Here is a tiny trained network, its code and every weight. The questions are about switching its units off for an input and a class, where a switched-off unit gives its printed mean instead of its output.

import numpy as np


def w(rows, s, z=0):
    codes = np.array(rows[::2]) - 128.0
    scale = np.full(codes.shape[1], s)
    scale[-1] = z or s
    return codes * scale


def norm(h):
    return h / np.sqrt((h * h).mean(-1, keepdims=True) + 1e-5)


def f(y):
    return np.maximum(y, 0)


def log_softmax(a):
    a = a - a.max(-1, keepdims=True)
    return a - np.log(np.exp(a).sum(-1, keepdims=True))


def net(x, mask):
    res = np.array(x, float).reshape(1, 6) / 4 @ E
    u = 0
    for l in range(3):
        y = f(norm(res) @ A[l][:, :-1].T + A[l][:, -1])
        res = res + np.where(mask[u : u + 12], y, B[l][:, -1]) @ B[l][:, :-1]
        u += 12
    return log_softmax(norm(res)[-1] @ U[:, :-1].T + U[:, -1])


A, B = {}, {}
E = w([
[128,126,127],'x0',
[130,129,124],'x1',
[188,179,164],'x2',
[100,242,70],'x3',
[204,107,1],'x4',
[128,129,128],'x5',
],0.0056)
A[0] = w([
[123,90,52,71],'0.n0',
[36,50,109,103],'0.n1',
[232,127,79,165],'0.n2',
[89,137,168,37],'0.n3',
[72,205,123,16],'0.n4',
[83,81,107,7],'0.n5',
[143,131,245,65],'0.n6',
[134,110,70,60],'0.n7',
[98,171,107,4],'0.n8',
[1,120,53,118],'0.n9',
[147,128,56,113],'0.n10',
[23,174,163,34],'0.n11',
],0.0073,0.0025)
B[0] = w([
[49,101,112,181],'0.n0',
[177,182,219,188],'0.n1',
[8,118,126,253],'0.n2',
[83,108,131,150],'0.n3',
[130,217,84,159],'0.n4',
[140,197,127,141],'0.n5',
[36,104,73,201],'0.n6',
[86,97,102,164],'0.n7',
[145,184,99,138],'0.n8',
[177,203,191,196],'0.n9',
[59,96,98,197],'0.n10',
[30,69,74,178],'0.n11',
],0.014,0.0043)
A[1] = w([
[111,53,153,147],'1.n0',
[165,5,184,117],'1.n1',
[130,140,106,7],'1.n2',
[147,40,159,98],'1.n3',
[192,2,158,230],'1.n4',
[144,89,89,51],'1.n5',
[169,233,237,139],'1.n6',
[80,79,44,82],'1.n7',
[151,99,79,79],'1.n8',
[142,110,84,48],'1.n9',
[5,132,96,103],'1.n10',
[179,57,11,69],'1.n11',
],0.0076,0.0011)
B[1] = w([
[111,217,126,165],'1.n0',
[132,240,84,150],'1.n1',
[121,142,128,130],'1.n2',
[126,198,97,145],'1.n3',
[143,219,42,145],'1.n4',
[115,118,82,133],'1.n5',
[231,5,122,156],'1.n6',
[196,123,164,193],'1.n7',
[95,98,107,132],'1.n8',
[94,108,132,131],'1.n9',
[229,72,176,254],'1.n10',
[24,59,115,140],'1.n11',
],0.012,0.009)
A[2] = w([
[191,92,135,135],'2.n0',
[143,133,107,42],'2.n1',
[252,105,157,70],'2.n2',
[35,71,168,203],'2.n3',
[2,116,116,79],'2.n4',
[136,119,118,65],'2.n5',
[128,116,38,121],'2.n6',
[174,123,131,2],'2.n7',
[169,103,36,134],'2.n8',
[109,137,38,124],'2.n9',
[150,171,45,80],'2.n10',
[122,193,63,140],'2.n11',
],0.0072,0.00084)
B[2] = w([
[192,130,137,210],'2.n0',
[143,148,113,137],'2.n1',
[219,136,178,254],'2.n2',
[113,16,40,234],'2.n3',
[105,40,41,180],'2.n4',
[120,134,145,134],'2.n5',
[41,175,227,179],'2.n6',
[148,147,160,159],'2.n7',
[35,184,216,193],'2.n8',
[34,152,189,174],'2.n9',
[201,181,9,181],'2.n10',
[190,173,13,182],'2.n11',
],0.011,0.0039)
U = w([
[2,33,123,127],'0',
[162,111,128,251],'1',
[192,138,178,78],'2',
[99,236,74,41],'3',
],0.0092,0.0029)

Each question gives the input, the list of numbers given to net, and the class t.
The units are the neurons (one row each of A and B). Each row of codes is followed by its name. A weight is (code - 128) times the scale printed after its matrix; where a second scale follows, it is the last column's (A, B and U).
mask holds one flag per neuron, layer by layer. A switched-off neuron (its flag False) gives its mean, the last column of its row in B, instead of its output. The means were averaged over made-up inputs and are rounded, as every weight is.
A unit's drop is (log p(t) with every unit on - log p(t) with that unit switched off) / (log p(t) with every unit on - log p(t) with every unit switched off).
The circuit of an input: a set's keep is (log p(t) with only the set's units on - log p(t) with every unit switched off) / (log p(t) with every unit on - log p(t) with every unit switched off). Starting from the 12 units with the biggest drops (on a tie, the unit counted first), units are removed one at a time, each time the one whose removal leaves the highest keep (on an exact tie, the one counted first), for as long as the keep stays at least 0.8.
units of the circuit, in order: the units of the circuit, biggest drop first
k most important neurons: the k neurons with the biggest drops, biggest first
k most important neurons of layer l: the k neurons of layer l with the biggest drops, biggest first
drop when u is switched off: that unit's drop, to one decimal
input [3,6,2,4,-6,4], class 0: units of the circuit, in order => [0.n11]
input [4,-3,-4,-6,5,0], class 3: 4 most important neurons => [0.n6; 1.n4; 0.n1; 1.n1]
input [1,-5,7,-8,-7,-3], class 3: 2 most important neurons => [0.n2; 1.n1]
input [-4,7,3,1,4,-6], class 0: 2 most important neurons => [0.n10; 0.n2]
input [-1,-4,-6,-3,5,-4], class 2: 4 most important neurons => [0.n1; 1.n10; 0.n6; 0.n11]
input [-4,5,-8,5,-4,-2], class 2: 2 most important neurons => [0.n9; 1.n6]
input [7,2,-8,8,8,-8], class 0: 4 most important neurons of layer 0 => [0.n10; 0.n0; 0.n1; 0.n7]
input [0,-1,-5,-3,4,2], class 2: 2 most important neurons of layer 1 => [1.n10; 1.n11]
input [0,2,0,1,0,4], class 3: 4 most important neurons => [0.n4; 1.n10; 0.n8; 0.n1]
input [8,-6,-5,3,-4,5], class 1: 3 most important neurons => [1.n6; 0.n9; 0.n2]
input [0,-3,0,-8,-6,0], class 3: 2 most important neurons => [0.n2; 1.n1]
input [2,4,-7,-7,-2,1], class 2: 2 most important neurons => [0.n1; 1.n6]
input [-2,2,-5,-7,5,-2], class 3: drop when 0.n1 is switched off => 0.1
input [4,-7,4,-2,5,3], class 0: drop when 0.n9 is switched off => 0.2
input [-5,0,-7,-3,3,3], class 2: drop when 0.n5 is switched off => -0.1
input [6,8,3,-7,4,8], class 3: most important neuron => [0.n6]
